Small tables with named rows and columns. After each table, cells are looked up by row and column.

Bog
fields: Vapip, Beb, Nez, Kal, Sev, Sutak
Modemep: [32.424, 20.055, -54.018, 49.702, 30.196, 15.813]
Pavot: [70.372, 4.863, -57.278, 53.383, 26.848, 39.743]
Suzuk: [43.171, 8.492, -38.459, 39.932, 32.339, 31.622]
Lagif: [14.624, 14.005, -32.395, 3.959, 30.287, 22.760]
Pununa: [30.575, 13.217, -40.624, 36.205, 25.462, 19.428]
Robot: [26.394, 10.347, -7.493, 20.097, 16.625, 23.155]

What is the Kal of Pavot in Bog?
53.383
What is the Beb of Modemep in Bog?
20.055
What is the Sev of Modemep in Bog?
30.196
What is the Beb of Lagif in Bog?
14.005
What is the Vapip of Robot in Bog?
26.394
What is the Kal of Lagif in Bog?
3.959
What is the Sutak of Lagif in Bog?
22.760
What is the Vapip of Modemep in Bog?
32.424
What is the Vapip of Pununa in Bog?
30.575
What is the Vapip of Lagif in Bog?
14.624
Row with the largest Sutak: Pavot

Table Tup
,Rak,Tov,Kinep,Tuke,Rilig,Fuvun,Zogi
Fis,27,43,37,22,43,40,30
Ges,72,52,48,42,69,47,70
Roluf,38,57,31,48,51,26,50
Rela,39,60,30,21,50,33,56
Fegos,28,65,23,44,33,26,45
Pibabaz,44,21,31,20,47,69,24
Lel,43,23,65,27,59,54,40
Zizuze,58,78,23,29,63,26,78
Kav,30,44,65,20,33,33,41
Lafekid,43,21,34,46,47,44,24
Gefak,47,79,34,35,44,27,55
Vuvala,60,49,58,37,34,35,78

Fegos, Kinep => 23
Roluf, Tuke => 48
Kav, Rak => 30
Vuvala, Fuvun => 35
Fis, Tov => 43
Lafekid, Kinep => 34
Zizuze, Tov => 78

Table Sopok
,Pim,Gan,Bize,Mufiki,Bevup
Sig,4940,6295,6251,6024,7496
Kep,5498,4659,4151,5725,4875
Zimega,7092,5669,6667,4577,6422
Pivit,4842,4710,4276,7374,5623
Rikupoz,7314,7655,4390,2190,8361
Kopuma,3218,3335,5619,7249,6015
Zafodiz,5897,4895,3612,6423,6599

Gan of Pivit = 4710
Bevup of Rikupoz = 8361
Bevup of Zafodiz = 6599
Pim of Pivit = 4842
Gan of Kopuma = 3335
Bize of Sig = 6251
Bevup of Pivit = 5623
Mufiki of Zafodiz = 6423
Bize of Zafodiz = 3612

Rigo:
,Relori,Retosi,Mudu,Zikid
Duga,200,29,187,209
Reso,75,12,205,105
Mam,202,83,23,79
Nagip,86,189,29,126
Gimu,132,77,125,139
Barotuv,153,184,132,138
Ruvonu,76,35,161,37
Nom,117,155,126,164
Guk,143,18,66,136
Muvome,132,109,129,138
Samagi,154,175,200,172
Galafeg,101,68,27,161
Kada,184,63,151,97

Zikid of Duga: 209
Relori of Nom: 117
Retosi of Gimu: 77
Relori of Gimu: 132
Retosi of Duga: 29
Retosi of Guk: 18
Zikid of Guk: 136
Zikid of Galafeg: 161
Relori of Reso: 75
Retosi of Reso: 12
Retosi of Nagip: 189

Table Nikis
         Munome  Fegof  Gisa  Kamef  Paveni  Niposev  Zapuzi  Miv  Zuv
Radif        46    138   177    120     120      188     100  196  135
Ruvidum      65    128   193    112     155      173      78  185  154
Danad        50    123   196    107     134      202      85  193  134
Zamup        66    128   192    113     154      173      78  184  155
Luvaza       43    127   211    143     116      178      78  176  156
Moli         48    135   180    118     121      192      98  198  135
Safavaf      46    139   177    120     120      187     100  195  135
Mozirog      55    123   201    104     146      194      79  187  141
Sugelu       66    121   179    122     151      171      75  179  155
Nini         54    100   169    126     133      178      84  171  156
Dopumap      66    127   187    117     154      170      78  183  155
Mopumaz      28     99   187    121     138      170     101  182  156
Nase         26    119   194    122     120      168      62  195  156
Ket          49    131   184    115     124      195      95  198  133

What is the Zuv of Safavaf in Nikis? 135
What is the Gisa of Moli in Nikis? 180
What is the Paveni of Mopumaz in Nikis? 138
What is the Zuv of Radif in Nikis? 135
What is the Zapuzi of Danad in Nikis? 85
What is the Fegof of Sugelu in Nikis? 121
What is the Zuv of Danad in Nikis? 134
What is the Gisa of Nase in Nikis? 194
What is the Kamef of Ruvidum in Nikis? 112
What is the Zuv of Ket in Nikis? 133
What is the Gisa of Sugelu in Nikis? 179

Veb =
|  | Ferado | Luf | Gek |
|---|---|---|---|
| Vab | 57132 | -24790 | 55831 |
| Dozep | -55829 | -20703 | -41709 |
| Rupa | -6220 | 2618 | 21714 |
| Miburoz | 88086 | -10614 | -57823 |
| Ded | -1362 | -81866 | 6416 |

Gek of Dozep is -41709
Ferado of Ded is -1362
Ferado of Rupa is -6220
Gek of Miburoz is -57823
Gek of Ded is 6416
Gek of Vab is 55831
Ferado of Vab is 57132
Luf of Vab is -24790
Ferado of Dozep is -55829
Luf of Rupa is 2618
Ferado of Miburoz is 88086
Luf of Dozep is -20703
Luf of Miburoz is -10614
Luf of Ded is -81866
Gek of Rupa is 21714

Table Nela
,Zod,Soku
Feb,184,131
Dab,194,222
Sones,81,51
Fuf,53,232
Kam,201,99
Dezomo,63,109
Fofa,233,196
Kof,197,158
Begaf,162,212

Soku of Begaf is 212
Zod of Dab is 194
Zod of Fuf is 53
Zod of Kof is 197
Soku of Fuf is 232
Zod of Begaf is 162
Zod of Feb is 184
Soku of Sones is 51
Soku of Dezomo is 109
Soku of Kof is 158
Soku of Feb is 131
Row with the largest Soku: Fuf

Romevi.tsv
	Rov	Rifo	Tus	Mos	Zubovez	Zilolo	Nenatub	Zalelov
Vodaga	99	133	135	129	111	100	153	96
Muv	115	112	123	122	120	126	125	118
Mokifu	89	117	154	127	148	179	181	126
Vod	83	100	150	110	176	229	179	142
Piv	116	105	85	99	102	68	79	86
Zota	66	85	143	112	164	183	181	96
Gita	129	124	122	118	124	146	115	147
Gab	123	121	105	123	88	56	98	90
Pekiz	122	110	83	103	93	54	72	86
Pof	169	154	64	98	63	23	20	128

What is the Zilolo of Pof in Romevi? 23
What is the Zubovez of Vod in Romevi? 176
What is the Tus of Pof in Romevi? 64
What is the Zilolo of Pekiz in Romevi? 54
What is the Mos of Vodaga in Romevi? 129
What is the Nenatub of Mokifu in Romevi? 181
What is the Mos of Mokifu in Romevi? 127
What is the Rov of Pof in Romevi? 169
What is the Tus of Mokifu in Romevi? 154
What is the Zilolo of Gita in Romevi? 146
What is the Zalelov of Mokifu in Romevi? 126
What is the Rifo of Piv in Romevi? 105
What is the Zubovez of Zota in Romevi? 164
What is the Zilolo of Piv in Romevi? 68
Row with the largest Zilolo: Vod

